Below is a small trained network, with its code and all its weights. Each question gives an input and a class and asks what happens when units are switched off, that is, made to give their printed mean instead of their output.

import numpy as np


def w(rows, s, z=0):
    codes = np.array(rows[::2]) - 128.0
    scale = np.full(codes.shape[1], s)
    scale[-1] = z or s
    return codes * scale


def norm(h):
    return h / np.sqrt((h * h).mean(-1, keepdims=True) + 1e-5)


def f(y):
    return np.maximum(y, 0)


def log_softmax(a):
    a = a - a.max(-1, keepdims=True)
    return a - np.log(np.exp(a).sum(-1, keepdims=True))


def net(x, mask):
    res = np.array(x, float).reshape(1, 7) / 4 @ E
    u = 0
    for l in range(3):
        y = f(norm(res) @ A[l][:, :-1].T + A[l][:, -1])
        res = res + np.where(mask[u : u + 4], y, B[l][:, -1]) @ B[l][:, :-1]
        u += 4
    return log_softmax(norm(res)[-1] @ U[:, :-1].T + U[:, -1])


A, B = {}, {}
E = w([
[115,125,133,103,93,107,139,100,109,117,131],'x0',
[134,201,107,103,86,170,102,176,74,133,142],'x1',
[131,127,78,178,121,127,102,91,122,175,171],'x2',
[48,152,38,81,196,46,123,159,133,52,196],'x3',
[247,137,111,174,49,80,138,187,209,30,185],'x4',
[193,169,157,110,153,3,73,113,88,148,98],'x5',
[199,59,151,88,168,168,119,128,53,103,214],'x6',
],0.0071)
A[0] = w([
[114,235,121,109,69,182,45,222,56,132,134,1],'L0N1',
[143,155,3,192,129,118,103,49,118,165,182,210],'L0N2',
[76,161,253,55,162,126,141,228,145,28,83,91],'L0N3',
[102,224,84,106,117,118,121,120,234,187,45,7],'L0N4',
],0.0062,0.0042)
B[0] = w([
[180,106,63,123,172,105,240,43,131,169,162,198],'L0N1',
[131,164,176,120,155,173,121,109,116,49,77,255],'L0N2',
[138,163,131,178,148,183,82,66,116,98,115,234],'L0N3',
[72,124,162,170,95,94,134,109,113,155,248,204],'L0N4',
],0.015,0.0041)
A[1] = w([
[118,40,186,167,214,77,153,61,220,108,100,2],'L1N1',
[30,111,84,89,177,146,83,99,59,247,99,46],'L1N2',
[127,117,89,143,104,163,152,152,142,111,172,102],'L1N3',
[49,146,3,106,193,78,90,157,112,44,159,30],'L1N4',
],0.0069,0.005)
B[1] = w([
[130,149,31,112,172,126,211,82,71,157,134,211],'L1N1',
[140,147,154,142,153,105,195,222,134,46,84,253],'L1N2',
[74,122,90,74,128,50,116,163,116,141,70,174],'L1N3',
[193,65,180,196,55,165,138,116,102,246,67,238],'L1N4',
],0.013,0.0039)
A[2] = w([
[139,79,151,66,204,140,97,155,112,115,228,66],'L2N1',
[1,74,85,105,125,230,167,150,121,112,102,1],'L2N2',
[139,179,161,99,199,55,95,124,95,168,114,70],'L2N3',
[171,75,165,104,166,158,121,150,39,135,177,114],'L2N4',
],0.0095,0.0025)
B[2] = w([
[122,215,163,186,103,83,149,118,166,135,211,167],'L2N1',
[191,125,123,78,123,92,58,131,138,130,164,243],'L2N2',
[166,83,91,49,94,187,54,162,186,117,203,213],'L2N3',
[11,140,112,156,111,96,136,124,150,148,102,254],'L2N4',
],0.013,0.0057)
U = w([
[3,158,184,166,99,65,139,135,159,153,169,128],'0',
[177,116,27,81,182,127,251,82,82,161,124,137],'1',
[169,40,208,170,75,185,117,140,92,234,23,109],'2',
[148,133,158,119,146,110,161,211,143,31,76,254],'3',
[188,99,102,13,120,123,11,165,196,131,152,58],'4',
[114,177,166,160,171,232,59,28,100,33,91,70],'5',
],0.013,0.008)

Each question gives the input, the list of numbers given to net, and the class t.
The units are the neurons (one row each of A and B). Each row of codes is followed by its name. A weight is (code - 128) times the scale printed after its matrix; where a second scale follows, it is the last column's (A, B and U).
mask holds one flag per neuron, layer by layer. A switched-off neuron (its flag False) gives its mean, the last column of its row in B, instead of its output. The means were averaged over made-up inputs and are rounded, as every weight is.
A unit's drop is (log p(t) with every unit on - log p(t) with that unit switched off) / (log p(t) with every unit on - log p(t) with every unit switched off).
The circuit of an input: a set's keep is (log p(t) with only the set's units on - log p(t) with every unit switched off) / (log p(t) with every unit on - log p(t) with every unit switched off). Starting from all 12 units, units are removed one at a time, each time the one whose removal leaves the highest keep (on an exact tie, the one counted first), for as long as the keep stays at least 0.8.
units of the circuit, in order: the units of the circuit, biggest drop first
unit that matters most: the unit with the biggest drop
k most important neurons: the k neurons with the biggest drops, biggest first
k most important neurons of layer l: the k neurons of layer l with the biggest drops, biggest first
input [1,7,-8,-7,-3,1,7], class 5: 2 most important neurons -> (L0N3, L1N4)
input [5,8,-1,-5,1,-3,8], class 0: unit that matters most -> L2N4
input [7,2,7,3,-1,6,6], class 5: 4 most important neurons -> (L0N2, L0N4, L2N2, L1N3)
input [2,-3,4,5,4,-8,4], class 4: 2 most important neurons -> (L2N2, L1N3)
input [-8,4,6,-7,-5,5,-8], class 0: 2 most important neurons -> (L0N4, L1N4)
input [2,8,4,-1,5,8,6], class 1: 2 most important neurons -> (L0N1, L2N2)
input [6,-3,1,-4,-3,-6,4], class 4: 2 most important neurons -> (L2N2, L1N4)
input [2,5,-7,-4,1,7,2], class 4: 3 most important neurons -> (L2N3, L1N4, L0N2)
input [-7,2,-3,-2,2,-6,-5], class 4: 2 most important neurons of layer 1 -> (L1N3, L1N4)
input [8,-1,3,-5,-6,5,2], class 3: units of the circuit, in order -> (L1N2, L1N4)
input [-1,-6,-6,-1,0,8,3], class 4: 2 most important neurons -> (L2N3, L0N1)
input [4,4,-6,0,0,-7,7], class 0: 3 most important neurons of layer 2 -> (L2N1, L2N4, L2N3)
input [-4,8,8,7,6,7,-4], class 1: 2 most important neurons -> (L0N1, L1N4)
input [1,-7,7,8,-6,8,4], class 2: 2 most important neurons of layer 1 -> (L1N4, L1N3)
input [8,-2,7,6,-8,2,-2], class 3: 2 most important neurons -> (L1N2, L0N3)
input [-3,-7,2,8,4,1,3], class 2: units of the circuit, in order -> (L1N4)
input [-4,5,3,0,2,8,-3], class 4: 2 most important neurons -> (L2N3, L1N1)
input [-5,-6,-8,-5,3,2,-1], class 5: 2 most important neurons -> (L0N3, L0N1)
input [-3,7,5,8,6,0,6], class 2: 2 most important neurons -> (L1N4, L0N4)
input [0,4,-3,-6,3,-3,-6], class 0: unit that matters most -> L0N4
input [3,7,-7,5,8,2,8], class 0: units of the circuit, in order -> (L2N4, L2N1)
input [-7,-4,6,-6,0,-7,-3], class 4: 2 most important neurons of layer 2 -> (L2N2, L2N4)
input [3,-8,-7,-3,8,8,-6], class 1: 3 most important neurons of layer 1 -> (L1N1, L1N2, L1N3)
input [-1,6,1,-4,-2,8,-4], class 4: 2 most important neurons of layer 1 -> (L1N4, L1N1)
input [-1,0,5,-5,-1,-4,-7], class 0: 2 most important neurons of layer 0 -> (L0N4, L0N3)
input [-4,4,-6,-1,-1,0,-5], class 5: 2 most important neurons of layer 2 -> (L2N4, L2N1)
